Here is a tiny trained network, its code and every weight. The questions are about switching its units off for an input and a target symbol, where a switched-off unit gives its printed mean instead of its output.

import numpy as np


def w(rows, s, z=0):
    codes = np.array(rows[::2]) - 128.0
    scale = np.full(codes.shape[1], s)
    scale[-1] = z or s
    return codes * scale


def f(y):
    return y / 2 * (1 + np.tanh(0.7978845608 * (y + 0.044715 * y**3)))


def softmax(a):
    e = np.exp(a - a.max(-1, keepdims=True))
    return e / e.sum(-1, keepdims=True)


def log_softmax(a):
    a = a - a.max(-1, keepdims=True)
    return a - np.log(np.exp(a).sum(-1, keepdims=True))


def net(x, mask):
    ids = ['αδεημστω'.index(c) for c in x.split()]
    T = len(ids)
    res = E[ids] + P[:T]
    u = 0
    for l in range(3):
        q, k, v = (res @ M[l].T for M in (Q, K, V))
        z = softmax(np.where(np.tri(T) > 0, q @ k.T / 3**0.5, -1e9)) @ v
        res = res + np.where(mask[u], z, O[l][:, -1]) @ O[l][:, :-1]
        u += 1
        y = f(res @ A[l][:, :-1].T + A[l][:, -1])
        res = res + np.where(mask[u : u + 4], y, B[l][:, -1]) @ B[l][:, :-1]
        u += 4
    return log_softmax(res[-1] @ U[:, :-1].T + U[:, -1])


Q, K, V, O, A, B = {}, {}, {}, {}, {}, {}
E = w([
[143,4,157,139],'α',
[115,154,125,123],'δ',
[103,58,114,151],'ε',
[117,153,143,180],'η',
[91,178,144,181],'μ',
[71,109,143,134],'σ',
[197,109,167,127],'τ',
[158,87,112,127],'ω',
],0.022)
P = w([
[166,130,218,2],'0',
[249,32,109,151],'1',
[185,153,108,119],'2',
[84,142,82,148],'3',
[137,143,64,74],'4',
[109,151,86,166],'5',
[103,150,90,148],'6',
[141,149,120,140],'7',
[108,92,101,145],'8',
[125,113,189,88],'9',
[115,113,112,133],'10',
[114,144,119,87],'11',
],0.0088)
Q[0] = w([
[126,117,73,189],'0.h1',
[126,217,86,255],'0.h1',
[80,143,131,168],'0.h1',
],0.0082)
K[0] = w([
[115,143,71,96],'0.h1',
[162,226,82,248],'0.h1',
[120,3,115,58],'0.h1',
],0.0062)
V[0] = w([
[103,128,197,114],'0.h1',
[125,89,106,7],'0.h1',
[199,129,174,106],'0.h1',
],0.012)
O[0] = w([
[139,81,82,251,227],'0.h1',
[145,152,133,153,252],'0.h1',
[78,126,148,57,255],'0.h1',
],0.018,0.0026)
A[0] = w([
[111,67,108,165,44],'0.n1',
[105,2,185,107,226],'0.n2',
[150,123,34,103,3],'0.n3',
[22,141,15,5,124],'0.n4',
],0.0069,0.0016)
B[0] = w([
[138,185,119,192,174],'0.n1',
[88,255,100,106,254],'0.n2',
[78,15,196,83,114],'0.n3',
[172,135,172,202,142],'0.n4',
],0.0084,0.0071)
Q[1] = w([
[53,117,157,109],'1.h1',
[225,188,103,172],'1.h1',
[153,180,113,9],'1.h1',
],0.011)
K[1] = w([
[56,103,254,148],'1.h1',
[82,81,148,171],'1.h1',
[128,180,142,46],'1.h1',
],0.0092)
V[1] = w([
[127,202,143,76],'1.h1',
[225,192,163,148],'1.h1',
[226,98,78,253],'1.h1',
],0.0056)
O[1] = w([
[156,46,192,102,93],'1.h1',
[50,47,112,233,100],'1.h1',
[72,7,102,32,253],'1.h1',
],0.011,0.0015)
A[1] = w([
[254,165,44,153,136],'1.n1',
[145,207,236,134,1],'1.n2',
[176,221,136,148,125],'1.n3',
[65,203,128,131,199],'1.n4',
],0.0088,0.0022)
B[1] = w([
[82,145,176,133,145],'1.n1',
[95,168,13,219,236],'1.n2',
[104,1,254,159,224],'1.n3',
[226,119,169,95,253],'1.n4',
],0.0068,0.0044)
Q[2] = w([
[71,170,170,11],'2.h1',
[255,83,126,118],'2.h1',
[98,87,78,73],'2.h1',
],0.0087)
K[2] = w([
[57,217,123,255],'2.h1',
[68,4,159,28],'2.h1',
[61,159,184,224],'2.h1',
],0.0054)
V[2] = w([
[150,97,126,249],'2.h1',
[154,165,181,196],'2.h1',
[106,100,166,143],'2.h1',
],0.012)
O[2] = w([
[14,101,142,144,254],'2.h1',
[254,130,39,229,182],'2.h1',
[46,182,172,145,162],'2.h1',
],0.005,0.01)
A[2] = w([
[222,208,153,79,3],'2.n1',
[200,152,170,54,76],'2.n2',
[2,213,152,181,136],'2.n3',
[204,58,175,19,196],'2.n4',
],0.0059,0.0023)
B[2] = w([
[159,83,126,123,113],'2.n1',
[120,84,121,212,115],'2.n2',
[164,37,100,102,255],'2.n3',
[11,88,142,77,131],'2.n4',
],0.012,0.0065)
U = w([
[64,172,128,202,158],'α',
[178,103,40,132,253],'δ',
[190,102,84,105,32],'ε',
[174,177,59,137,94],'η',
[28,186,204,210,10],'μ',
[2,138,137,177,226],'σ',
[166,137,77,230,69],'τ',
[126,165,129,230,115],'ω',
],0.0086,0.0023)

Each question gives the input, a string of symbols that net reads in full, and the target symbol t.
The units are the heads (3 rows each of Q, K, V and O) and the neurons (one row each of A and B). Each row of codes is followed by its name. A weight is (code - 128) times the scale printed after its matrix; where a second scale follows, it is the last column's (O, A, B and U).
mask holds one flag per unit, layer by layer, with each layer's heads first. A switched-off unit (its flag False) gives its mean, the last column of its rows in O or B, instead of its output. The means were averaged over made-up inputs and are rounded, as every weight is.
A unit's drop is (log p(t) with every unit on - log p(t) with that unit switched off) / (log p(t) with every unit on - log p(t) with every unit switched off).
The circuit of an input: a set's keep is (log p(t) with only the set's units on - log p(t) with every unit switched off) / (log p(t) with every unit on - log p(t) with every unit switched off). Starting from the 12 units with the biggest drops (on a tie, the unit counted first), units are removed one at a time, each time the one whose removal leaves the highest keep (on an exact tie, the one counted first), for as long as the keep stays at least 0.8.
units of the circuit, in order: the units of the circuit, biggest drop first
top k neurons: the k neurons with the biggest drops, biggest first
k most important neurons of layer l: the k neurons of layer l with the biggest drops, biggest first
drop of u: that unit's drop, to one decimal
input τ α τ σ τ, target τ: units of the circuit, in order => 1.h1, 0.h1, 2.h1, 0.n2
input τ τ ε η δ δ η σ, target τ: units of the circuit, in order => 0.h1, 1.h1, 2.h1
input ω ω τ, target ω: units of the circuit, in order => 1.h1, 0.h1, 1.n3, 2.h1
input σ ε σ ε τ τ σ σ σ ω α η, target σ: units of the circuit, in order => 0.h1, 1.h1, 2.h1
input ω τ ε α τ, target ω: units of the circuit, in order => 1.h1, 0.h1, 2.h1, 2.n3
input σ α τ, target σ: units of the circuit, in order => 1.h1, 0.h1, 2.h1
input σ σ δ, target σ: units of the circuit, in order => 0.h1, 1.h1, 2.h1
input τ η η, target τ: top neuron => 1.n2
input τ α τ, target τ: top 3 neurons => 1.n2, 0.n2, 2.n3
input σ η δ, target σ: top 2 neurons => 0.n2, 1.n2
input σ η ω ω, target σ: 2 most important neurons of layer 2 => 2.n4, 2.n3
input σ ω μ, target σ: 2 most important neurons of layer 0 => 0.n2, 0.n1
input σ α η, target σ: 2 most important neurons of layer 0 => 0.n2, 0.n1
input ω ω ω δ, target ω: top neuron => 1.n3
input τ α δ τ σ τ σ τ α σ α, target τ: 2 most important neurons of layer 0 => 0.n2, 0.n1
input σ ε ε, target σ: drop of 2.h1 => 0.4
input σ η τ, target σ: drop of 2.n4 => 0.2
input τ α μ α μ, target τ: drop of 0.n2 => 0.2
input σ σ ε, target σ: drop of 1.h1 => 0.9
input τ δ η, target τ: most important neuron of layer 0 => 0.n1
